Cloud laram lies close to a flat space through zero of 10 dimensions. Each new row is followed by its nearest point in the flat space through zero of 10 dimensions that fits laram best, not centred.
laram, 28 rows:
[[-14.4  13.9 -18.6  -6.8  18.9  21.7  12.4   8.9  13.3  -1.5  11.3 -22.1
   20.6  -2.6 -19.5]
 [ 14.1   5.6  11.5   8.0   6.7  16.6  14.2   5.1  23.4  17.0  10.8   9.5
    3.2  -2.3  15.0]
 [-18.6   3.2 -22.8   5.6  -6.6   9.1 -10.9 -18.6 -11.5  32.0  -3.4 -10.9
  -29.8  26.8  10.0]
 [  3.0  29.2   8.4  19.8  -0.6  34.2  21.5  30.4  22.3  32.2  22.9 -12.9
   -3.7  -3.6  -9.3]
 [ 16.9  -7.0  -4.0 -14.9  29.3  40.8   4.3 -17.9  48.7  29.4   7.6   4.5
    7.6  13.7  30.9]
 [ -7.2   7.8 -33.3  19.5  -1.7  18.0   1.7  -2.9 -14.9   7.1  -1.3  36.1
  -19.9  21.5  -4.7]
 [ 10.4 -15.4   1.0  16.1 -15.5  11.5  -9.3 -13.4 -11.5   7.1 -13.0   4.0
    0.3  -1.5 -15.1]
 [-24.1  -3.2 -18.2  -1.9  -2.6  -8.8   3.5  -5.3 -36.0  -8.6  -7.7 -23.4
   -1.7  -7.3 -11.1]
 [-14.2  22.1 -38.3  42.6 -15.1  43.1  60.9  -1.3  -6.7  18.9  18.1  35.3
   -1.9  -2.0  -2.5]
 [ 23.6 -14.8  31.5  -3.5 -17.5 -21.7  -2.0   9.9 -35.9 -35.9  -4.0  22.0
  -14.9 -19.8  -1.0]
 [-10.2  -5.5 -12.9  23.0 -14.0  10.0  18.3 -20.3  -9.5  27.5  -4.3  -2.5
   -3.5  -2.2  10.5]
 [-16.7  -1.3 -43.6  13.8  15.2  35.8  18.0 -16.4   0.7   9.7  -5.5   2.8
   22.0   1.9 -11.6]
 [ 18.3   8.6  21.3   0.4   9.4   5.8   5.8  15.7  19.0   4.7  17.0   8.6
   10.0  -5.4   3.1]
 [ 21.4  21.8  23.7  26.3   2.9  23.5  10.4  30.0  28.8  30.8  17.6   8.6
   -1.5  -3.8   2.6]
 [ -9.9   3.8  -1.5   4.9  -6.1 -26.1   1.2   4.0 -14.3 -14.4  -5.6  12.7
   -4.6  -3.0   3.3]
 [ -0.9 -16.3 -30.8  15.7   3.1   8.2  16.4 -39.3   1.8   8.6 -12.5  52.8
    0.7  13.1  33.4]
 [ 23.6  -1.7  24.2 -29.9  43.8 -18.2 -49.5  35.9  20.9 -25.5  -9.2  18.6
  -22.4  13.7  25.0]
 [-25.1  -6.3 -21.9  -7.1  13.1 -22.5   9.8  -8.8  13.8 -31.4 -14.5  -1.6
   46.4 -15.3  -6.9]
 [ -9.5  15.3 -36.1  25.0   2.4  23.9  22.1   3.9 -21.0   3.6  11.0  33.0
    0.1   5.1 -15.3]
 [-17.7  11.7  -4.8   2.6   6.4 -21.1  -6.6  18.5 -16.3  -9.0  -2.4 -10.2
   -5.0  -3.2  -4.0]
 [  9.3  20.0  -3.3   6.5   3.7  16.5  23.1   2.7  13.8  18.1  29.4  33.8
   -8.6  13.4  19.5]
 [-33.5  40.5 -41.7   2.2  24.6  12.1   9.3  24.2  21.3   2.3  14.5   1.4
    0.0  19.8  -9.6]
 [  8.5   1.1  30.0 -31.3   7.4 -12.8 -11.8  21.2  11.1 -27.6   4.2 -29.2
    4.6 -12.7  -7.5]
 [ 14.3   4.7  14.3   0.5   8.1   6.9   3.6  10.6  19.0   2.6  10.1   1.3
   11.8  -6.7  -0.6]
 [-21.6   5.0 -28.6  -1.9   7.8  -9.4   4.9  -1.2 -12.2 -20.8  -3.3  -2.6
   23.5  -3.3 -20.3]
 [  6.5 -16.0   6.4 -24.9  31.1   5.7 -33.5  -0.5   3.0   3.8 -11.2 -33.9
    5.2   3.4  -0.2]
 [ -8.8  19.6 -14.8  31.0 -18.2  20.2  33.3   1.9   2.0  18.9  15.3  13.5
    5.5  -2.3 -10.1]
 [ 18.8 -32.4  19.5 -15.1   0.3  -8.7 -32.1 -21.7  -2.5  -2.7 -23.4 -11.0
   -0.6  -0.1  10.2]]
New rows and their nearest points:
[ 12.0 -26.9  18.1   4.6  29.6 -12.5 -44.4  14.5 -41.8  -9.8  17.7 -43.1
  55.5 -26.2 -19.1] | [ 16.7 -18.0  21.8  -5.7  37.5 -19.0 -32.6   9.6 -41.9   0.2   1.9 -38.5
  49.8 -27.9 -31.4]
[ -8.7   4.2 -40.0 -15.5  11.0 -19.0  -9.9 -56.3   7.6   9.3  -2.8  33.6
  26.6  67.8 -19.3] | [-13.0   0.7 -49.2 -15.1   2.9 -15.0 -25.4 -54.5  10.5   8.6  10.8  35.5
  26.3  51.0 -12.3]
[-27.8   1.1   5.5  19.9 -16.2 -19.3   6.5  24.1  -6.5   8.4 -30.3 -22.5
 -10.5 -30.3  -7.0] | [-24.4   3.0   5.9  28.4 -16.2 -17.6   5.5  22.1  -7.5   0.1 -27.6 -28.4
  -8.2 -23.6  -1.9]
[-31.2  16.8  -1.7 -10.3 -18.3  -7.9  -2.8 -26.2 -17.4  22.8   8.8  -1.5
 -26.2  16.8   0.1] | [-19.0  10.7 -12.8  -5.2 -22.0 -12.5  -0.4 -19.6 -16.5  19.2  12.6  -9.4
 -24.6  23.3   4.8]
[ -2.2  -0.4 -15.5  -9.1  15.8   3.6 -20.2  15.5 -38.6  31.1  20.3 -31.1
 -27.1  22.7   6.7] | [ -6.8   9.5  -7.4  -9.5  21.0   6.1 -21.1   6.1 -39.2  30.6  15.9 -28.1
 -29.8  18.6   3.3]
[ 33.8 -15.4  -7.9 -18.5 -12.4  23.8 -36.3   6.4 -62.9  -7.5  28.2   0.1
   9.2 -11.3 -49.3] | [ 32.5 -12.0   5.3 -12.6  -0.2  21.6 -24.9  -2.4 -63.4 -11.5  21.0  -1.7
   5.3   1.4 -57.5]
[ 25.0   3.6  24.3 -16.9  12.0  12.3  21.9  21.3  -6.9 -19.3  30.6  21.3
  14.5 -14.7  14.1] | [ 27.8   4.4  23.4 -15.7  16.8   8.5  24.6  17.1  -4.4 -18.7  30.3  20.8
   8.9 -17.6   9.2]
[-41.4   8.9  42.4 -19.4 -10.4 -73.0 -16.6  -1.1  38.5  14.2   6.0  -7.6
  44.0 -37.1 -24.5] | [-15.7  13.8  31.0  -2.3 -15.0 -75.6 -11.3   2.6  34.5  -3.2   5.5 -28.0
  53.0 -13.4  -9.5]
[  0.0  -6.0  -2.5 -20.3 -13.1  -2.8  36.9 -45.7  -3.8 -18.8  -0.4   2.9
 -48.0  10.7 -15.2] | [ -5.3  -8.3  -9.4 -25.7 -34.6   9.7  20.9 -29.3 -10.8 -19.8   5.5   3.9
 -29.5  10.7   5.5]
[  6.2  -7.9 -19.2 -12.5  47.3   3.7 -28.0  25.3 -20.6  -3.0 -30.7 -15.2
  -3.0  10.8 -35.5] | [ -2.0  -6.1 -18.0  -5.8  41.9  12.7 -42.5  22.6 -21.2 -11.1 -19.6 -15.7
   0.8   4.6 -25.5]
[-32.5  13.3  19.9   1.1  10.5   9.6  22.1  47.6   0.1  33.4   8.5 -55.0
 -33.3 -18.2  -0.8] | [-22.1  26.1  14.7   6.9   6.5  12.3  17.0  43.7  -2.5  25.1   7.5 -62.2
 -28.9 -17.4   8.9]
[-12.3   1.1  15.4 -26.8 -11.7  14.1  51.6  -7.1  -2.6 -16.3  -0.9 -36.5
  -3.1 -25.8 -12.0] | [-10.7  -3.0   7.9 -22.2 -18.9  16.8  43.5  -2.6  -2.3 -21.1   8.4 -40.1
   0.6 -27.6  -3.1]
[ 35.6  23.1  -5.6 -12.6  17.7   2.2 -16.6 -12.4 -42.8  17.0  22.3   3.8
  17.1 -21.1  -4.2] | [ 21.4  -2.1   6.5  -5.4  23.3   1.4  -7.0  -4.4 -41.5  14.8  30.0   4.1
  17.3  -1.0  -9.9]
[-54.3  38.4  -5.9 -21.5  12.4 -19.7   2.0  28.4  -7.6   0.8  43.8 -42.8
 -19.8  15.2  13.4] | [-42.9  45.2 -11.2 -27.1  14.3 -25.9   9.0  27.6  -7.6   6.0  34.2 -43.7
 -22.4  13.9   9.0]
[-17.5  30.3  10.0  18.9  -1.2  -4.1 -16.1  22.8  33.1 -19.0 -27.3  -4.7
 -25.6   5.4  -3.9] | [-16.0  17.4   1.1  12.5  -7.9  -7.3 -14.9  35.7  34.1 -12.0 -24.4  -3.2
 -23.4   5.2  -3.3]
[ 38.7  -3.4  23.1  14.5  -4.0  22.4  -9.3  11.1   7.6  28.0  37.4  21.5
   1.7  -7.3 -16.9] | [ 42.3   5.8  28.5  14.2  -2.9  24.0  -4.2   9.2   3.2  26.0  27.6  19.4
   6.3   2.3 -15.4]
[  5.4 -18.7  -9.3 -13.6  -1.6  44.7  10.4  10.0  63.7  17.7   5.9 -14.4
  12.3   3.5 -10.5] | [  8.0   0.5  -2.0  -8.7   2.7  48.9   8.7  -3.0  60.7  10.3  -1.0 -17.1
  13.0   4.1  -8.1]
[  6.1  42.6  23.7  -6.5 -43.7   5.9  40.7  -2.4 -18.8  14.2  19.3 -15.6
   0.6   2.3  -4.3] | [ -0.6  21.5  18.4   0.7 -40.5   1.3  37.0  -0.7 -10.1  13.4  38.3 -15.1
  -9.5  -5.8  -9.6]
[ 26.8  -4.1   7.3 -22.7  -5.1 -10.7 -29.0  -2.4   8.4 -29.2  10.6  -1.4
   8.4 -17.6  15.2] | [ 18.5 -11.7  22.0 -26.3   4.6 -13.9 -13.6  -1.3   7.5 -23.6   1.4   3.1
   6.3  -3.1   2.9]
[  0.2  -9.3  17.2 -35.7 -46.7 -65.7  46.3 -17.7 -20.6 -17.3   9.6 -24.8
 -16.2 -26.5  31.5] | [-15.4  -7.0  31.8 -29.6 -44.8 -55.9  39.8 -23.8 -23.0 -24.6  13.7 -22.4
 -12.9 -23.3  34.9]
[ 17.4  -1.6  -8.9  18.7  48.0 -31.1 -28.4  -0.7  -4.9 -30.3   9.5  33.1
  34.4 -58.9  13.7] | [ 13.4 -11.7   5.1  10.1  47.9 -31.4  -7.4  15.2 -13.3 -23.5  -8.1  34.9
  47.0 -25.7  10.3]
[  2.1   1.5 -17.1 -19.1 -36.4 -22.3   0.3 -29.5  19.0  -1.5   6.2   4.5
  10.6  17.7   6.5] | [ -8.2  -0.4  -6.0 -16.1 -29.4 -20.5   1.9 -35.4  20.0  -3.0   7.4   7.6
   7.0  19.4   0.9]
[ 16.2  -8.0   3.9 -30.4  -7.9  -4.2 -34.1   5.6  47.1  18.0 -15.4 -33.1
  -7.9  24.1  -0.2] | [  5.0  -3.7  15.5 -23.9  -2.7   1.7 -39.1  -4.4  47.2  11.7 -11.6 -31.3
  -9.9  22.4  -0.7]
[ -4.3   0.3  25.6 -10.9  12.6  -6.2  23.6  11.1   5.9  -0.1  15.0  44.9
 -16.9   6.6  31.9] | [ 11.7   8.8  12.1  -5.9   8.7  -8.7  19.1   8.8   6.7  -5.7  17.1  36.9
 -17.1   1.6  39.0]
[-14.0  -8.2 -19.8  25.9 -10.6 -23.1 -29.8 -30.5 -39.7  25.5   0.9 -17.7
  21.8   0.3 -35.8] | [-13.6  -7.4 -17.4  22.7 -11.9 -22.5 -25.9 -27.1 -42.5  27.3  -4.8 -17.3
  25.8   7.0 -35.2]
[ -8.9   6.8   8.9  15.9 -15.9  -5.5 -39.6  13.1 -15.6  21.5   5.3   2.1
 -12.3  18.6 -29.5] | [  2.5  12.4   3.3  17.7 -14.5  -9.8 -35.9  10.9 -15.2  20.0   1.5  -2.7
 -14.0  19.9 -29.7]
[-32.4  -3.5 -19.3 -21.4   3.0  10.6   2.6 -10.8   0.5  26.2 -18.5 -38.5
  -7.5  21.5  -0.6] | [-29.1  -0.8 -24.6 -12.6   3.1  11.2  -5.3 -17.0   3.5  18.7  -9.3 -42.9
 -11.1  13.9   3.4]
[ 55.0  11.8  27.0  33.1  22.8  22.5 -20.8  43.7  64.0  12.7 -21.1  11.2
  -6.4  -6.2 -26.9] | [ 39.9   7.5  33.7  30.8  14.0  33.4 -30.2  50.7  59.6  11.7 -16.4  15.9
   3.9  -4.0 -17.9]
[ 22.2  32.1  -8.5   6.9 -30.2 -16.8 -13.6  43.6  21.0 -16.6 -18.0  22.0
   9.4  20.2 -48.0] | [  3.3  25.7   2.6  17.5 -24.0 -10.7 -23.6  33.7  25.3 -24.1  -2.5  25.5
   3.0  12.7 -50.1]
[-19.4  14.3 -23.2   2.4  -6.3 -13.3   7.4  -3.9  15.7  -1.7  55.8 -11.4
   8.7  25.0  23.3] | [-20.9  28.3 -14.5 -15.2   0.3 -16.2  17.5  -9.2  13.2  13.1  34.7  -1.0
   5.4  19.6  10.3]
